Below is a small trained network, with its code and all its weights. Each question gives an input and a class and asks what happens when units are switched off, that is, made to give their printed mean instead of their output.

import numpy as np


def w(rows, s, z=0):
    codes = np.array(rows[::2]) - 128.0
    scale = np.full(codes.shape[1], s)
    scale[-1] = z or s
    return codes * scale


def f(y):
    return y / 2 * (1 + np.tanh(0.7978845608 * (y + 0.044715 * y**3)))


def log_softmax(a):
    a = a - a.max(-1, keepdims=True)
    return a - np.log(np.exp(a).sum(-1, keepdims=True))


def net(x, mask):
    res = np.array(x, float).reshape(1, 5) / 4 @ E
    y = f(res @ A[0][:, :-1].T + A[0][:, -1])
    res = res + np.where(mask, y, B[0][:, -1]) @ B[0][:, :-1]
    return log_softmax(res[-1] @ U[:, :-1].T + U[:, -1])


A, B = {}, {}
E = w([
[96,152,48,202,62,164,89,205,169,120,129,205],'x0',
[128,127,129,128,128,127,128,128,128,128,127,127],'x1',
[205,123,135,62,175,122,176,232,172,117,130,145],'x2',
[71,125,176,205,182,3,108,205,58,173,96,92],'x3',
[128,126,128,129,127,128,128,130,129,126,128,129],'x4',
],0.0065)
A[0] = w([
[86,129,164,201,164,24,118,192,91,142,121,100,59],'N1',
[131,129,178,96,172,72,140,83,114,133,133,89,102],'N2',
[173,128,153,82,153,91,138,250,134,129,130,131,22],'N3',
[94,134,90,184,107,131,124,194,135,136,132,157,101],'N4',
[107,128,147,151,95,117,104,90,111,132,133,131,59],'N5',
[99,134,97,194,106,130,110,199,145,125,130,148,106],'N6',
[135,122,130,128,133,129,128,138,126,121,128,130,12],'N7',
[128,129,168,94,171,89,135,90,113,132,127,93,78],'N8',
[148,135,108,101,115,186,127,72,139,134,124,133,107],'N9',
[66,131,135,204,107,95,111,45,100,132,130,114,8],'N10',
],0.017,0.0016)
B[0] = w([
[146,132,106,22,45,212,140,88,212,97,179,175,251],'N1',
[178,126,162,170,88,98,92,114,44,139,109,120,195],'N2',
[29,140,83,201,239,120,133,167,175,138,109,107,210],'N3',
[169,123,171,145,98,91,118,98,45,135,99,112,201],'N4',
[118,134,113,139,178,122,147,164,150,133,113,124,155],'N5',
[192,109,172,143,105,86,117,114,43,143,119,106,205],'N6',
[135,137,105,132,136,126,123,117,129,114,114,122,125],'N7',
[175,112,154,149,92,87,128,129,51,136,107,126,183],'N8',
[116,132,121,72,81,154,126,124,181,118,159,152,183],'N9',
[58,136,95,184,252,112,148,194,175,135,110,106,201],'N10',
],0.013,0.015)
U = w([
[141,133,113,29,45,207,131,91,192,86,197,197,237],'0',
[186,107,209,161,87,65,81,101,2,147,84,111,133],'1',
[50,147,74,185,240,110,147,175,164,139,90,104,6],'2',
],0.0079,0.0011)

Each question gives the input, the list of numbers given to net, and the class t.
The units are the neurons (one row each of A and B). Each row of codes is followed by its name. A weight is (code - 128) times the scale printed after its matrix; where a second scale follows, it is the last column's (A, B and U).
mask holds one flag per neuron, in row order. A switched-off neuron (its flag False) gives its mean, the last column of its row in B, instead of its output. The means were averaged over made-up inputs and are rounded, as every weight is.
A unit's drop is (log p(t) with every unit on - log p(t) with that unit switched off) / (log p(t) with every unit on - log p(t) with every unit switched off).
unit that matters most: the unit with the biggest drop
k most important neurons: the k neurons with the biggest drops, biggest first
drop of u: that unit's drop, to one decimal
input [1,8,8,2,-7], class 2: unit that matters most	N3
input [-1,-2,4,3,6], class 2: 2 most important neurons	N3, N9
input [-2,8,-7,6,-1], class 2: 2 most important neurons	N10, N5
input [3,2,-2,3,-5], class 0: 4 most important neurons	N1, N2, N8, N3
input [3,-4,1,4,-6], class 0: 2 most important neurons	N1, N2
input [-7,-3,-8,7,2], class 2: 4 most important neurons	N10, N5, N6, N4
input [3,-5,-3,4,7], class 0: 3 most important neurons	N1, N3, N2
input [6,-7,5,4,-3], class 1: 3 most important neurons	N6, N4, N10
input [-5,6,1,-4,4], class 1: 3 most important neurons	N1, N2, N8
input [8,-1,2,4,0], class 1: 2 most important neurons	N6, N4
input [-6,8,7,7,5], class 0: 2 most important neurons	N1, N10
input [8,-8,-5,-6,-2], class 1: 3 most important neurons	N1, N6, N4
input [6,5,4,8,-3], class 0: drop of N1	4.6
input [1,-2,4,8,4], class 0: drop of N1	2.7
input [3,-1,2,8,-5], class 0: drop of N5	0.0
input [1,1,-5,7,-8], class 0: unit that matters most	N1
input [7,-8,-5,-4,6], class 1: drop of N1	0.6
